Here is a tiny trained network, its code and every weight. The questions are about switching its units off for an input and a class, where a switched-off unit gives its printed mean instead of its output.

import numpy as np


def w(rows, s, z=0):
    codes = np.array(rows[::2]) - 128.0
    scale = np.full(codes.shape[1], s)
    scale[-1] = z or s
    return codes * scale


def norm(h):
    return h / np.sqrt((h * h).mean(-1, keepdims=True) + 1e-5)


def f(y):
    return y / 2 * (1 + np.tanh(0.7978845608 * (y + 0.044715 * y**3)))


def log_softmax(a):
    a = a - a.max(-1, keepdims=True)
    return a - np.log(np.exp(a).sum(-1, keepdims=True))


def net(x, mask):
    res = np.array(x, float).reshape(1, 5) / 4 @ E
    u = 0
    for l in range(3):
        y = f(norm(res) @ A[l][:, :-1].T + A[l][:, -1])
        res = res + np.where(mask[u : u + 10], y, B[l][:, -1]) @ B[l][:, :-1]
        u += 10
    return log_softmax(norm(res)[-1] @ U[:, :-1].T + U[:, -1])


A, B = {}, {}
E = w([
[46,85,118],'x0',
[144,142,167],'x1',
[137,43,36],'x2',
[254,79,150],'x3',
[70,60,194],'x4',
],0.0092)
A[0] = w([
[47,98,149,173],'L0N1',
[95,33,159,80],'L0N2',
[234,175,66,12],'L0N3',
[134,161,57,45],'L0N4',
[82,188,18,14],'L0N5',
[255,182,134,102],'L0N6',
[178,144,56,96],'L0N7',
[114,209,26,3],'L0N8',
[44,50,122,110],'L0N9',
[110,150,93,53],'L0N10',
],0.0099,0.0048)
B[0] = w([
[201,3,87,251],'L0N1',
[56,108,14,187],'L0N2',
[189,121,114,188],'L0N3',
[161,216,111,130],'L0N4',
[92,169,46,178],'L0N5',
[160,13,170,253],'L0N6',
[254,177,117,167],'L0N7',
[91,210,88,162],'L0N8',
[181,95,74,241],'L0N9',
[129,154,113,110],'L0N10',
],0.0067,0.0038)
A[1] = w([
[125,140,78,120],'L1N1',
[155,39,244,231],'L1N2',
[115,99,151,67],'L1N3',
[93,100,107,72],'L1N4',
[119,145,236,253],'L1N5',
[113,138,38,224],'L1N6',
[99,127,169,55],'L1N7',
[111,134,208,105],'L1N8',
[144,143,147,53],'L1N9',
[105,162,252,108],'L1N10',
],0.014,0.0038)
B[1] = w([
[135,135,205,145],'L1N1',
[118,156,69,254],'L1N2',
[129,114,104,131],'L1N3',
[160,109,155,143],'L1N4',
[115,158,41,189],'L1N5',
[143,148,246,201],'L1N6',
[134,140,128,126],'L1N7',
[138,197,108,149],'L1N8',
[125,124,121,121],'L1N9',
[149,159,63,173],'L1N10',
],0.014,0.0098)
A[2] = w([
[2,156,95,225],'L2N1',
[106,148,154,134],'L2N2',
[170,79,52,159],'L2N3',
[126,177,94,101],'L2N4',
[33,172,123,54],'L2N5',
[118,63,208,196],'L2N6',
[118,72,133,23],'L2N7',
[132,46,124,248],'L2N8',
[167,142,25,253],'L2N9',
[197,168,212,21],'L2N10',
],0.014,0.0032)
B[2] = w([
[154,30,157,185],'L2N1',
[155,76,161,132],'L2N2',
[103,78,79,214],'L2N3',
[14,184,139,160],'L2N4',
[171,136,215,145],'L2N5',
[238,94,86,195],'L2N6',
[185,173,143,142],'L2N7',
[196,149,68,202],'L2N8',
[2,41,43,255],'L2N9',
[214,152,120,163],'L2N10',
],0.0085,0.0092)
U = w([
[92,182,38,170],'0',
[168,212,186,123],'1',
[123,111,135,91],'2',
[119,104,249,151],'3',
[186,10,95,160],'4',
[61,75,178,45],'5',
[68,117,173,5],'6',
],0.019,0.016)

Each question gives the input, the list of numbers given to net, and the class t.
The units are the neurons (one row each of A and B). Each row of codes is followed by its name. A weight is (code - 128) times the scale printed after its matrix; where a second scale follows, it is the last column's (A, B and U).
mask holds one flag per neuron, layer by layer. A switched-off neuron (its flag False) gives its mean, the last column of its row in B, instead of its output. The means were averaged over made-up inputs and are rounded, as every weight is.
A unit's drop is (log p(t) with every unit on - log p(t) with that unit switched off) / (log p(t) with every unit on - log p(t) with every unit switched off).
The circuit of an input: a set's keep is (log p(t) with only the set's units on - log p(t) with every unit switched off) / (log p(t) with every unit on - log p(t) with every unit switched off). Starting from the 12 units with the biggest drops (on a tie, the unit counted first), units are removed one at a time, each time the one whose removal leaves the highest keep (on an exact tie, the one counted first), for as long as the keep stays at least 0.8.
circuit, biggest first: the units of the circuit, biggest drop first
k most important neurons: the k neurons with the biggest drops, biggest first
k most important neurons of layer l: the k neurons of layer l with the biggest drops, biggest first
drop of u: that unit's drop, to one decimal
input [0,-6,-4,-4,7], class 4: circuit, biggest first -> [L2N1]
input [-4,1,0,-2,-2], class 1: 4 most important neurons -> [L0N8 L1N2 L1N5 L1N10]
input [-7,4,-3,6,-3], class 0: 3 most important neurons of layer 1 -> [L1N2 L1N6 L1N5]
input [-3,-3,8,0,-2], class 1: 3 most important neurons -> [L1N6 L2N9 L0N1]
input [7,-3,-5,-3,8], class 4: 2 most important neurons -> [L0N1 L2N1]
input [-1,-2,8,-1,-3], class 1: 2 most important neurons -> [L1N6 L2N9]
input [-4,1,5,-7,4], class 4: 2 most important neurons -> [L0N1 L2N6]
input [-4,-3,-6,7,-2], class 0: 2 most important neurons of layer 0 -> [L0N1 L0N9]
input [7,3,-2,-6,-1], class 3: 4 most important neurons -> [L0N6 L2N9 L1N6 L2N3]
input [0,7,4,-3,-6], class 1: drop of L1N6 -> 0.2
input [3,-3,2,0,-5], class 1: drop of L1N6 -> 0.4
input [1,0,5,-1,-7], class 1: drop of L1N6 -> 0.9
input [0,5,2,8,4], class 0: 2 most important neurons -> [L1N2 L0N1]
input [-8,3,3,-8,1], class 1: circuit, biggest first -> [L1N6]
